Below are the code and all the weights of a small trained network. Each question names an input and a class and asks about switching units off, where a switched-off unit gives its printed mean instead of its output.

import numpy as np


def w(rows, s, z=0):
    codes = np.array(rows[::2]) - 128.0
    scale = np.full(codes.shape[1], s)
    scale[-1] = z or s
    return codes * scale


def f(y):
    return y / 2 * (1 + np.tanh(0.7978845608 * (y + 0.044715 * y**3)))


def log_softmax(a):
    a = a - a.max(-1, keepdims=True)
    return a - np.log(np.exp(a).sum(-1, keepdims=True))


def net(x, mask):
    res = np.array(x, float).reshape(1, 7) / 4 @ E
    y = f(res @ A[0][:, :-1].T + A[0][:, -1])
    res = res + np.where(mask, y, B[0][:, -1]) @ B[0][:, :-1]
    return log_softmax(res[-1] @ U[:, :-1].T + U[:, -1])


A, B = {}, {}
E = w([
[147,104,132,60,104,135,236,112,124,74,134],'x0',
[21,62,217,125,19,253,99,177,161,112,173],'x1',
[139,121,130,107,120,138,108,142,135,73,139],'x2',
[115,140,105,88,133,126,237,145,89,207,130],'x3',
[130,137,84,115,148,133,184,154,113,114,163],'x4',
[105,28,150,59,131,134,143,68,196,124,66],'x5',
[76,89,154,83,113,89,100,144,194,168,121],'x6',
],0.0057)
A[0] = w([
[122,169,149,179,132,90,17,136,119,202,112,153],'N1',
[219,178,86,172,168,82,159,101,100,87,132,198],'N2',
[143,95,105,46,129,102,245,98,131,185,113,223],'N3',
[238,170,77,94,159,87,180,109,87,83,110,244],'N4',
[62,175,141,159,73,217,142,179,79,111,176,208],'N5',
[119,139,144,183,103,180,145,179,109,123,151,190],'N6',
[69,1,194,71,81,178,54,125,217,65,107,187],'N7',
[97,83,165,108,105,143,108,121,166,96,127,249],'N8',
[131,164,130,129,126,113,78,114,133,159,133,155],'N9',
[99,87,114,66,130,109,227,102,152,171,119,224],'N10',
[198,172,105,112,151,99,148,131,98,96,128,160],'N11',
[136,152,103,135,163,107,110,120,126,129,150,193],'N12',
[146,172,99,172,173,65,8,142,127,183,134,226],'N13',
],0.0084,0.0016)
B[0] = w([
[96,148,147,217,83,125,110,121,186,160,95,185],'N1',
[213,180,82,148,153,92,143,113,103,84,134,221],'N2',
[100,81,179,80,202,113,148,193,126,193,52,215],'N3',
[203,154,79,82,210,110,163,139,86,84,125,234],'N4',
[116,115,139,138,64,227,141,124,59,136,202,191],'N5',
[128,124,134,117,82,166,143,145,95,151,177,159],'N6',
[86,92,108,45,118,53,52,32,231,31,202,255],'N7',
[98,98,99,94,135,111,93,114,157,121,167,180],'N8',
[111,135,107,164,111,125,130,132,149,142,136,144],'N9',
[93,73,186,97,163,132,104,169,141,169,73,197],'N10',
[192,128,108,135,159,141,141,91,115,100,89,183],'N11',
[155,142,141,163,138,126,141,95,122,121,89,154],'N12',
[111,192,121,246,99,101,131,149,178,154,70,208],'N13',
],0.013,0.0091)
U = w([
[82,90,107,86,89,93,72,42,209,62,184,219],'0',
[103,117,145,138,43,253,157,143,37,146,202,177],'1',
[98,72,185,93,165,121,158,179,129,201,61,2],'2',
[101,185,119,236,57,130,121,130,172,185,92,11],'3',
[218,179,38,142,172,104,182,110,65,81,103,178],'4',
],0.0054,0.00042)

Each question gives the input, the list of numbers given to net, and the class t.
The units are the neurons (one row each of A and B). Each row of codes is followed by its name. A weight is (code - 128) times the scale printed after its matrix; where a second scale follows, it is the last column's (A, B and U).
mask holds one flag per neuron, in row order. A switched-off neuron (its flag False) gives its mean, the last column of its row in B, instead of its output. The means were averaged over made-up inputs and are rounded, as every weight is.
A unit's drop is (log p(t) with every unit on - log p(t) with that unit switched off) / (log p(t) with every unit on - log p(t) with every unit switched off).
The circuit of an input: a set's keep is (log p(t) with only the set's units on - log p(t) with every unit switched off) / (log p(t) with every unit on - log p(t) with every unit switched off). Starting from the 12 units with the biggest drops (on a tie, the unit counted first), units are removed one at a time, each time the one whose removal leaves the highest keep (on an exact tie, the one counted first), for as long as the keep stays at least 0.8.
circuit, biggest first: the units of the circuit, biggest drop first
most important unit: the unit with the biggest drop
top k neurons: the k neurons with the biggest drops, biggest first
drop of u: that unit's drop, to one decimal
input [2,4,-4,6,2,7,3], class 2: most important unit : N3
input [4,-5,3,5,1,-1,5], class 2: top 2 neurons : (N3; N10)
input [-6,-1,0,1,4,5,-1], class 3: circuit, biggest first : (N7; N4)
input [-3,2,0,-3,7,-5,1], class 1: circuit, biggest first : (N5; N7)
input [4,6,6,6,3,2,-4], class 1: top 2 neurons : (N5; N6)
input [1,4,-7,0,-2,-1,-2], class 1: top 2 neurons : (N7; N5)
input [-2,4,2,-4,-5,-5,-5], class 1: top 2 neurons : (N5; N6)
input [8,-3,7,7,5,8,-8], class 2: top 2 neurons : (N3; N10)
input [-6,-8,4,-4,-3,5,1], class 3: top 2 neurons : (N13; N1)
input [-6,-7,7,-2,-7,-1,3], class 3: top 2 neurons : (N13; N1)
input [-7,6,-1,4,8,0,2], class 1: drop of N5 : 0.3
input [-1,8,1,-1,5,-2,-4], class 1: drop of N6 : 0.1
input [3,4,1,7,2,8,-4], class 2: drop of N10 : 0.3
input [1,7,2,5,2,-8,6], class 1: drop of N1 : 0.0
input [-6,-5,0,-5,-3,6,0], class 3: most important unit : N13
